Where the symbols take the states:
at | h s v n g t
bz | bs pp nq none gn sj
bs | nj gt bz none hp qr
zn | fp ch none lp sb none
rf | gq zs none none rn lp
zs | jf rn none none rf sc
zr | pp bg none none nq bp
hz | jj hq pg rc ff lj
nq | bz zr none none bg tj
ff | rp hz zq ql hq fb
lz | nt gq rn none jf fd
pz | lj pb ch pg fp none
lj | tz mn pz hz fb none
bp | fh rl none zr tj zm
gl | jp lg zm fh fl none
sb | pb zn none pm ch none
sn | fl zm none tj hj none
mc | gj jp fl qr hl none
dc | none lf ql none br rp
bg | gn nq none none zr rl
gn | hp bz bg none pp gb
nm | none cp jp fs gj none
fd | hq zq pm lz pg pb
gq | ql jf rf none lz zq
cp | none gj hl zz nm none
gt | bb hp pp none bs cm
nt | br ql lz none rc hq
jj | none tb hz lf rp tz
zm | gl hj none bp sn none
lb | none cd mn tb tz none
gj | none nm mc dj cp none
fp | fb pz zn zq pb none
qr | dj cm sj bs md mc
hp | rm bs gn none gt md
hj | lg sn none rl zm none
ql | dc rc gq none nt ff
ch | pz sb none sc zn none
jf | rc lz zs none gq pg
rl | gb tj none bg bp hj
pg | hz fd sc jf zq pz
tj | sj bp none nq rl sn
rp | none jj ff dc tb cd
mn | lb fb pb hq lj none
fl | mc gl sn sj lg none
cm | fs md fh gt qr jp
lp | zq sc none rf pm zn
rn | lz rf none none zs pm
hl | cp mc lg md jp none
hq | tb ff fd nt hz mn
sc | pg pm none zs lp ch
lf | none br rc none dc jj
rm | none nj hp none bb zz
nj | none bb bs none rm dj
pm | fd lp none rn sc sb
cd | none tz fb rp lb none
fh | cm gb bp pp sj gl
md | zz qr gb hp cm hl
tz | none lb lj jj cd none
lg | hl fl hj gb gl none
bb | none rm gt none nj fs
fb | cd lj fp ff mn none
fs | none zz cm bb dj nm
br | none dc nt none lf tb
dj | none fs qr nj zz gj
zz | none dj md rm fs cp
pb | mn fp sb fd pz none
gb | md sj rl gn fh lg
zq | ff pg lp gq fd fp
pp | gt gn zr none bz fh
jp | nm hl gl cm mc none
tb | none rp hq br jj lb
rc | lf nt jf none ql hz
sj | qr fh tj bz gb fl

The rows follow the links: the fewer symbols apart two states are, the more alike their rows tend to be.

Known rows, each with its state:
(48, -54, 87, 135, 13, -128, -25, -93, -29, 78, 106, 257, 44, -148, -78, -35, 12, -49, 212, 151, -73, -148, -149, -167, -88, 296, 67, -83, -232, 171, 67, 101, 78, -35, 59, 48, 114, -49, 82, 82, -14, -90, -38, -2, -137, -145, -2, -94, 16, -172, 109, -35, 20, -57, 24, 344, 57, 16, -157, -123, -23, -9, -138, -149, 81, -21, 138, 116, -2): hj
(-67, 66, -52, -20, 99, 199, -44, 157, -62, 49, -87, 140, 12, 113, -109, 94, -70, 44, -93, -46, 4, -182, 26, 125, 56, 41, 60, 62, 43, -119, 101, -17, 38, 46, 22, -183, -40, 262, 2, -101, 186, 119, -126, 215, -214, -61, 128, -29, 49, -153, 62, 88, 89, -12, 45, -258, 126, -71, 38, -281, 55, 28, 41, -133, -143, 170, -1, 108, -59): mn
(155, 71, -42, 16, 78, -40, 13, 145, -138, -91, 98, 121, 81, -43, 23, 30, 92, -52, 97, 25, -156, 32, 100, 37, 41, 230, 47, 2, -15, 56, 52, -99, 79, -62, 176, 229, 11, 19, -8, 48, 205, -7, 77, -39, 92, -68, -189, -129, 78, -43, 150, -40, 345, -29, 101, 143, -105, 5, -86, -167, 19, 47, -242, -97, 63, 156, 73, -68, -135): gl
(117, 82, 33, -20, 75, -168, 63, 123, -32, -71, 138, -1, 100, -86, 130, -51, 162, -114, -16, 8, -108, 159, 167, -30, 26, 97, -19, -8, 116, 24, -52, -86, 53, -17, 57, 303, -35, -34, -46, 118, 77, -18, 179, -95, 213, -14, -215, -165, 59, 64, 93, 22, 265, 26, 70, 172, -167, -8, -31, 18, 80, 18, -198, 23, 120, 54, 29, -134, -134): fh
(-119, -234, 8, -210, -89, -59, -81, 95, 44, 64, -64, -181, 105, 48, 79, -94, 109, -136, -51, 15, -57, 163, 127, -120, 132, -101, -173, -64, 273, -52, -142, -23, -109, 125, -27, 199, -81, -109, -91, -28, -110, -3, 212, 82, 239, 88, 28, -198, -32, 40, -89, 17, 94, 161, -108, 35, -19, -75, -13, 231, 45, -12, 16, 112, -28, -159, -1, -136, 115): gt
(112, -147, -106, -16, -164, 172, -25, -130, -33, -86, -147, -310, -84, -17, 33, 12, 22, 177, -43, -155, 20, 126, 81, 114, 190, -356, 41, -38, 85, -86, -191, -85, -36, -7, -27, -43, -10, -86, -91, -28, -102, 39, 63, -87, 95, 118, 36, 112, 36, 162, -164, -60, -151, 61, -24, -225, -80, -60, 104, 177, -44, -15, 178, 210, 68, -61, -66, -37, 81): dc
(-48, -197, 0, -117, -54, 50, -92, 134, -73, 3, -143, -34, 143, 28, -12, -21, 118, -81, 104, 38, -118, 60, 163, -112, 255, 28, -124, -39, 240, -63, -70, -77, -94, 140, 104, 225, -76, -25, -86, -18, 65, -11, 183, 105, 256, 76, 56, -168, 28, -55, 99, 73, 214, 107, -33, 35, 48, -124, -121, 84, 19, 58, -102, 23, -8, -50, 48, -39, 32): cm
(-18, 139, -17, 99, 93, -118, 55, -3, 24, 7, 117, 258, 80, -31, -17, 120, 43, -66, 27, 79, -126, -10, -181, -69, -98, 262, 49, 24, -15, 72, 66, -41, 71, 16, 116, 186, 24, -90, 126, -15, 132, -175, -15, 66, -45, -48, -93, -3, -10, -44, 237, 101, 171, -51, 57, 226, 59, 6, -134, -212, 107, 16, -272, -175, 111, 73, 81, -30, -39): lg
(-95, 117, -189, 122, 82, -93, 221, -304, 100, 37, 69, 48, 43, -84, 120, 84, -38, -66, -135, -186, 126, 17, -147, 233, -306, -3, 127, 52, 18, 51, 103, 23, 166, 46, -57, 19, 140, 71, 16, 17, 72, -185, -161, 44, -186, -61, -50, 148, -21, 134, 78, 50, 31, -100, 14, -75, -39, 74, 72, -136, 96, -100, -50, -101, 39, -2, -173, -71, 33): pg
(-11, -173, -112, -48, 43, 234, -52, -125, -120, 34, -255, -82, 123, -123, 69, 124, 44, 26, -59, -213, 43, 25, 170, 155, 149, -161, 45, -86, 238, -97, 35, -117, 7, 50, 15, -33, 82, 180, -225, -4, 126, 69, -26, 162, 0, 20, 26, -79, 29, 45, -71, 79, 170, 119, -55, -271, 0, -92, 43, 16, 118, -51, 117, 35, -48, 36, -84, -61, 57): ff
(-46, 16, -34, -60, -124, 120, -67, 28, 69, -106, 10, -188, -168, 208, 1, -42, -73, 153, -197, -69, 138, 32, -10, 63, 37, -302, -12, 104, -20, -81, -67, 49, -141, -39, -148, -183, -98, -19, -16, -131, -144, 21, -19, -89, -9, 118, 73, 241, -94, 133, -190, 27, -224, -5, -23, -247, 19, -67, 140, 163, -69, 25, 219, 153, -108, -14, 2, 43, 27): br
(-90, -32, 119, 5, -62, -275, 69, -159, 90, 122, 135, 5, 30, -96, 104, -152, -20, -123, 55, 96, 11, 54, -108, -204, -202, 50, -47, -140, -105, 136, -52, 154, 47, 57, -95, 121, 43, -118, 8, 44, -282, -107, 62, -48, 57, -12, -2, -58, -83, 36, -35, -65, -143, -36, -79, 282, -69, 143, -39, 284, -22, -69, 46, 68, -13, -227, 12, -104, 125): bg
(200, -149, 276, -34, 58, -151, 10, 15, -92, 6, 95, 5, 39, -188, 34, -76, 80, -103, 213, 127, -86, 2, 109, -110, 37, 159, -27, -127, -67, 113, -34, 39, 35, -63, 21, 137, 49, -52, -79, 154, -71, 76, 116, -109, 124, -121, -84, -222, 53, -105, -52, -168, 83, 31, 78, 265, -112, 38, -93, 131, -86, 4, -15, 82, 105, -107, 127, -44, -87): bp
(25, -8, 138, -13, 65, -13, 86, -90, 4, 45, 111, -73, -119, 27, 95, -106, -59, -83, -109, -43, 235, -26, 63, 21, -199, -98, 9, -47, -149, 19, -15, 133, 40, -34, -196, -195, 64, 103, -22, 38, -166, 143, -41, -94, -61, -60, 4, -99, 29, -8, -260, -146, -226, -29, -30, -11, -142, 54, 195, 210, -75, -119, 268, 159, -197, -187, -77, -6, -7): rn
(-113, -20, -88, -122, 25, 142, -38, 77, -34, 47, -168, -14, -32, 159, -21, 78, -83, -1, -282, -120, 112, -127, 107, 123, 28, -77, -36, 100, 98, -181, 76, 42, -38, 7, -138, -209, -84, 238, -64, -113, 32, 93, -82, 234, -123, 39, 174, -20, -23, -57, -78, 139, 78, -8, -80, -309, 50, -52, 151, -70, 11, -47, 157, 13, -209, 69, -55, 56, 0): hq
(58, 26, 255, -84, 77, -143, 1, 200, 17, 30, 220, 75, -61, 80, -17, -140, -33, -77, 69, 159, 43, -81, 27, -202, -81, 230, -120, -23, -243, 67, 62, 186, 8, -66, -60, 42, -53, 48, 58, 39, -127, 124, 66, -79, 23, -65, -15, -158, 10, -259, -80, -95, -55, -4, 26, 311, -112, 33, 23, 113, -130, -15, 56, 1, -128, -55, 82, -5, -78): tj
(64, -15, -70, -21, 95, -31, 162, -140, -26, -100, 12, -203, 14, -138, 252, 13, 31, -85, -161, -200, 167, 178, 134, 174, -154, -153, 37, -56, 68, -19, 6, -118, 63, 13, -91, 45, 63, 86, -132, 83, -33, -21, 39, -90, 113, 78, -164, -61, 33, 154, -104, -60, 73, 84, -69, -148, -200, 44, 154, 182, 20, -61, 84, 132, -40, -81, -133, -143, -39): gq
(62, 8, 55, 170, 115, 7, -9, -241, -19, 118, 22, 216, -23, -245, -75, 28, -91, -12, 94, 11, 6, -197, -89, 113, -123, 112, 208, -66, -205, 85, 112, 24, 174, -44, 71, -155, 175, 113, 41, 124, 59, -14, -180, 10, -293, -197, 33, -10, 9, -83, 3, -110, -31, -85, 38, 49, 101, 35, -78, -188, -2, -53, 4, -123, 55, 80, 30, 38, 13): ch
(-62, -44, -201, 128, -169, 129, -69, -284, 129, -64, -186, -114, -66, -42, -123, 70, -68, 222, 32, -104, -13, -59, -186, 67, 63, -249, 122, -21, -15, 45, -54, -29, -3, 9, 15, -165, 34, -112, 67, -24, -14, -141, -138, -63, -132, 41, 92, 322, -9, 142, -9, 17, -248, -78, 14, -194, 160, -27, 8, -70, -7, 13, 47, -15, 151, -12, 6, 142, 121): jj
(-82, 47, -50, 95, -146, 31, -124, 3, 29, 6, -67, 173, 25, 20, -205, 12, -13, 185, 170, 114, -217, -70, -173, -202, 146, 79, 34, 37, -51, 58, -2, -26, -45, -36, 142, 30, -120, -181, 108, -55, 84, -154, 19, 5, -65, 10, 35, 191, -15, -5, 145, 75, -47, -117, 38, 64, 184, -14, -117, -127, 8, 148, -196, -114, 200, 80, 102, 157, 15): cp
(4, -129, 51, -109, -173, -28, -40, 52, 24, -60, -44, -262, 10, 19, 44, -117, 14, 75, 45, 10, -111, 182, 59, -110, 207, -158, -52, -2, 100, -21, -200, -81, -140, 9, 12, 119, -138, -258, -42, -35, -114, -8, 127, -123, 255, 137, 14, 119, 1, 201, -50, -31, -72, 115, 10, -1, -59, -120, -51, 200, -43, 41, 6, 212, 76, -67, 108, -8, 62): bb

Each walk starts at a row. The symbols on each line, taken left to right, move it on to the next state.
Each answer is a row, close to the row of the state it stands for.
(-21, 26, -161, 128, -28, 203, -90, -100, 14, -23, -146, 36, -19, -47, -146, 132, -119, 218, 52, -46, -71, -117, -200, 108, 77, -77, 155, 17, -60, 3, 15, -90, -12, -32, 107, -245, 50, -68, 60, -46, 132, -133, -197, -9, -229, 33, 60, 264, 1, 41, 128, 61, -78, -115, 76, -118, 154, -81, -87, -247, -29, 40, -34, -135, 121, 118, 29, 199, -2)
n s s	(143, -94, -62, 21, -132, 333, -74, -111, -87, -161, -182, -181, -76, -107, -111, 38, 30, 247, 12, -172, -69, 70, 75, 154, 227, -296, 166, -14, 41, -47, -98, -102, -23, -42, 98, -162, -10, -4, -44, 82, 46, 71, -48, -69, 47, 44, -6, 156, 61, 122, -59, -108, -78, 52, 89, -262, 63, -53, 37, -24, 0, 59, 101, 155, 159, 54, -35, 16, -3)
n s	(-123, -7, -119, -6, -203, 38, -32, -301, 86, -36, -115, -183, -80, -23, -35, -19, -17, 147, -94, -125, 54, 79, -157, 54, 12, -296, 94, 24, 18, -5, -154, 15, -48, 21, -71, -121, 21, -146, 25, -28, -96, -143, -20, -24, -33, 105, 15, 286, -52, 241, -69, -3, -265, -23, -78, -107, 67, 7, 16, 102, -9, -69, 140, 132, 21, -82, -46, 83, 165)
(173, 2, -73, 46, -34, 313, -119, -67, -152, -87, -196, -1, -74, -128, -148, 92, -27, 208, 123, -77, -122, -114, 3, 151, 198, -140, 108, 12, 17, -52, -8, -157, 73, -122, 92, -146, 24, 39, -25, 32, 161, 31, -69, -32, -101, -60, -11, 146, 73, -36, 8, -25, 34, 6, 93, -231, 57, -55, -30, -155, 13, 55, -27, -5, 220, 201, 46, 131, -92)
n v n	(-43, -213, -78, -95, -70, 136, 14, -131, 37, -15, -151, -244, 30, -51, 133, 2, 32, -50, -188, -169, 79, 90, 176, 135, 63, -314, -21, -62, 236, -107, -96, -81, -48, 80, -78, -1, 27, 65, -153, -6, -56, 56, -19, 104, 114, 97, 39, -55, -38, 118, -141, -9, 40, 105, -157, -187, -46, -8, 93, 204, 26, -69, 186, 168, -105, -121, -110, -89, 96)
h v s	(-242, -165, -168, 5, -49, -15, 74, -287, 109, 122, -154, -128, 62, -20, 59, 48, -35, -49, -199, -145, 178, 4, -94, 64, -83, -217, -21, -43, 179, -59, -42, 4, -31, 156, -70, 2, 61, -25, -22, -119, -92, -117, -102, 159, -67, 84, 103, 73, -30, 142, -12, 68, -94, 32, -164, -158, 23, -16, 50, 146, 50, -127, 138, 78, -141, -199, -146, -29, 137)
(176, 39, -93, 47, 184, 69, 158, -118, -69, -83, -58, -80, 18, -135, 158, 82, 59, -106, -99, -239, 68, 184, 119, 298, -55, -122, 152, -26, 38, -40, 43, -129, 125, -34, -43, 41, 126, 150, -187, 96, 98, -1, -40, -35, 41, -44, -171, -50, 77, 94, 2, -40, 209, -1, 71, -193, -189, 18, 113, -66, 38, -54, 3, 47, 81, 79, -161, -139, -107)
v h g	(41, 206, -20, -10, 176, -8, 136, 141, 19, -26, 130, 32, -120, 165, 133, 22, -100, -111, -295, -141, 173, 22, 71, 190, -180, -28, 52, 88, -93, -72, 113, 30, 48, -74, -190, -130, -33, 190, -19, -25, 70, 39, -89, 1, -132, -25, -107, 13, 35, 32, -17, 15, 27, -134, 53, -167, -144, 98, 208, -115, 12, -93, 54, -86, -161, 83, -163, -44, -117)
s s h	(-201, -99, -216, 27, -7, 139, -44, -233, 77, 114, -238, 21, 107, -40, -19, 133, -45, -20, -117, -160, 95, -109, -84, 124, -21, -146, 53, -10, 192, -13, 52, -15, 23, 100, 39, -107, 146, 42, -1, -99, 81, -121, -179, 256, -165, -19, 168, 69, -10, 84, 42, 126, -20, 24, -128, -179, 100, -32, -66, -36, 107, -71, 91, -58, -57, -63, -91, 64, 154)
(150, -175, 84, -6, 108, -24, 90, -218, -72, 37, 44, -159, -10, -227, 161, -79, 31, -109, 21, -66, 142, 60, 107, 89, -55, -127, 32, -85, -106, 18, -85, -29, 101, 3, -93, -116, 192, 89, -156, 162, -107, 82, 25, -75, 60, -145, -49, -121, -12, 19, -239, -176, -65, 74, 7, 0, -156, 71, 97, 247, -35, -102, 198, 143, -18, -159, -53, -120, 6)
g t	(97, 62, 175, -7, 159, 60, 17, -30, -85, 13, 141, 66, -99, 15, 3, -53, -87, -54, -55, -64, 174, -107, 6, 116, -200, 84, 29, -45, -230, -49, 72, 175, 97, -114, -149, -251, 112, 193, -34, 93, -48, 186, -113, -30, -224, -167, 57, -117, 10, -110, -180, -120, -109, 12, 32, -83, -86, 64, 192, 15, -94, -87, 188, 39, -164, -68, -47, 18, -79)
s g g	(80, -55, 55, 199, 80, -56, 67, -321, -2, 128, 47, 126, -41, -221, 40, 27, -29, -62, 41, -8, 126, -92, -172, 57, -231, 34, 103, -67, -200, 88, 64, 107, 100, -6, -31, -200, 201, 101, -52, 124, -84, -69, -217, -17, -239, -157, 1, 10, 4, 15, -68, -125, -120, -66, -6, 52, -41, 99, 8, 36, 36, -119, 152, -38, 10, -122, -57, 24, 59)
(73, 191, -48, 20, 176, 121, 69, 109, -70, -87, 47, 152, -91, 122, -4, 76, -50, 20, -59, -87, 82, -75, 45, 213, -106, 97, 71, 103, -77, -44, 219, -4, 77, -103, -34, -64, 4, 210, -52, 23, 222, 106, -120, 2, -191, -81, -101, 46, 101, -108, 62, 49, 117, -51, 116, -173, -16, 44, 75, -280, 21, -20, -82, -181, -8, 224, -50, 19, -171)
g h g	(55, -116, -50, -14, 75, 294, -113, -31, -93, 13, -266, 78, 83, -190, -61, 152, 10, 96, 53, -119, -28, -87, 168, 215, 159, -70, 147, -13, 122, -77, 33, -145, 46, 6, 116, -66, 43, 188, -115, -12, 182, 70, -84, 149, -50, -70, 59, -106, 74, -74, 108, 24, 210, 70, 7, -214, 135, -86, -72, -185, 62, 98, 20, -77, -17, 140, -69, 81, -25)
v g g	(17, 147, -97, 146, 137, -3, 114, -181, 13, 3, -19, 209, -6, -107, 18, 168, -31, -47, -55, -128, -30, -78, -139, 210, -209, 101, 182, 16, -75, 49, 145, -54, 197, -52, 57, -28, 169, 109, 49, 45, 155, -102, -177, 70, -196, -104, -43, 68, 43, -39, 176, 55, 67, -111, 44, -98, 90, 77, 55, -307, 82, -61, -146, -147, 96, 147, -64, 47, -53)
(-24, -100, 169, 90, -26, -273, 25, -159, 37, 94, 91, 146, 40, -105, -16, -85, -23, -116, 180, 183, 1, -63, -179, -169, -143, 186, 1, -131, -193, 189, 7, 158, 84, 52, -5, 119, 107, -166, 120, 79, -164, -92, 54, -16, -52, -75, -41, -85, -58, -70, 43, -39, -74, -67, 0, 338, 17, 28, -133, 73, 3, -60, -81, -25, 28, -138, 35, -11, 73)
n s	(62, -27, 250, -35, -14, -186, 26, 126, 77, 37, 195, -92, -78, 99, 54, -118, -22, -91, -72, 131, 117, 55, 11, -198, -110, 91, -131, -4, -164, 29, -62, 195, -18, -9, -185, 24, -68, -36, 2, 45, -222, 71, 83, -107, 89, 21, 40, -135, -19, -54, -127, -73, -117, -28, -29, 198, -123, 60, 54, 233, -136, -22, 125, 99, -145, -157, 27, -29, -10)
s h	(22, -18, 31, -77, 17, -195, 169, 39, 33, -14, 147, -147, 106, -18, 258, -69, 127, -164, -66, -25, 29, 239, 81, -71, -43, 3, -78, -19, 82, 45, -59, -23, 12, 62, -16, 324, -29, -120, -80, 21, -90, -44, 238, -113, 275, 60, -187, -156, 53, 145, -45, 11, 136, 103, -30, 146, -195, 56, 0, 207, -12, -45, -121, 136, 29, -76, -93, -235, -32)
(256, -113, 151, 99, 175, 78, 52, -220, -104, 39, 39, -73, -23, -298, 110, -6, -1, -46, 111, -77, 136, -68, 208, 154, -41, -18, 106, -116, -151, 9, 24, -10, 143, -72, -28, -135, 214, 136, -147, 218, 8, 108, -45, -73, -73, -169, -72, -158, 57, -63, -161, -214, 22, 37, 68, -11, -102, 42, 62, 68, -40, -30, 126, 91, -15, -24, -49, -38, -54)
n h g	(-15, 139, -73, -38, 91, -80, 203, 98, 89, -19, 94, -109, -62, 150, 191, 10, -55, -106, -315, -131, 225, 106, 42, 132, -238, -114, -60, 62, -32, -60, 39, 51, 37, -18, -229, -62, -20, 99, -87, -39, -85, 72, -64, -47, 7, 15, -56, 39, 9, 89, -133, -1, -65, -27, -16, -155, -153, 48, 259, 85, 10, -95, 148, 76, -176, -23, -208, -107, -1)
v g h	(-85, 67, -140, 14, -8, -98, 204, -274, 151, 31, 58, -112, -16, -91, 214, 4, -25, -102, -233, -124, 185, 151, -91, 184, -278, -136, 29, -17, 74, 40, 26, -19, 13, 104, -195, 37, 135, -55, 2, -38, -112, -152, -99, -19, -12, 67, -48, 86, -30, 219, -17, 5, -87, -56, -91, -35, -107, 107, 126, 64, 73, -122, 69, 40, -61, -178, -225, -113, 124)
(-34, 216, 41, -96, 13, -202, 138, 346, 41, -62, 246, 94, 13, 255, 57, -45, 9, -156, -117, 115, 18, 124, 38, -107, -154, 191, -132, 67, -9, -43, 88, 86, -49, -45, -65, 213, -199, 3, 139, -26, 36, 16, 141, -49, 129, 60, -131, -100, 26, -61, 52, 95, 97, -36, 73, 119, -92, 35, 121, -45, 30, -20, -165, -132, -76, 72, 23, -57, -120)
v g h	(-97, 106, -67, 70, -2, -291, 174, 16, 160, 67, 118, 129, 72, 23, 83, 0, 48, -111, -22, 81, -56, 114, -187, -148, -193, 165, -2, 8, -12, 103, 40, 32, 57, 78, 42, 312, -14, -163, 90, -57, 60, -223, 39, 20, 63, 2, -128, -12, 13, 46, 144, 65, 106, -86, -12, 245, 9, 71, -90, -25, 68, -36, -228, -143, 27, -32, -5, -82, 35)
s n	(-55, 177, 65, -96, 25, -234, 145, 252, 129, -15, 225, -62, -28, 224, 142, -73, 31, -163, -166, 76, 104, 207, 66, -96, -150, 47, -182, 65, 7, -22, -25, 91, -60, 49, -108, 167, -110, -25, 32, -33, -102, 12, 176, -75, 187, 73, -81, -69, -34, 91, -20, 47, -9, 34, -36, 124, -188, 27, 55, 162, -17, -64, -25, 79, -141, -42, -75, -94, -34)
(-98, 83, -50, 10, -38, -289, 164, -61, 134, 54, 134, -94, 81, 4, 136, -20, 85, -128, -105, 30, 25, 211, -115, -66, -153, 22, -112, -2, 14, 93, -3, 57, -6, 97, -69, 244, -31, -142, 53, -51, -127, -146, 115, -37, 191, 67, -70, 61, -62, 160, 59, 57, -43, -62, -94, 191, -107, 38, 36, 136, 34, -102, -161, -20, -30, -153, -65, -123, 48)
t h n	(-308, -158, -84, -25, -164, -229, 5, -77, 152, 108, -35, -43, 113, 113, 44, -62, 93, -91, -40, 112, -8, 72, -133, -149, -19, -93, -126, -17, 176, 17, -64, 29, -110, 192, -24, 220, -40, -200, 14, -140, -176, -113, 72, 150, 134, 143, 70, 24, -92, 85, -4, 89, -13, 83, -187, 118, 31, -57, -26, 203, 62, -47, 26, 8, -82, -221, -18, -80, 241)
g t s t	(-184, -61, -64, 22, -10, -58, -96, -23, -9, 80, -130, 262, 147, -44, -167, 65, 39, 24, 125, 71, -171, -108, -147, -110, 95, 180, -28, -14, 117, 35, 67, -23, 2, 85, 147, 104, -21, -28, 112, -77, 168, -140, -48, 209, -78, -12, 137, -32, -11, -99, 212, 137, 139, -37, -11, 108, 209, -57, -199, -210, 96, 98, -182, -196, 51, 58, 60, 118, 91)
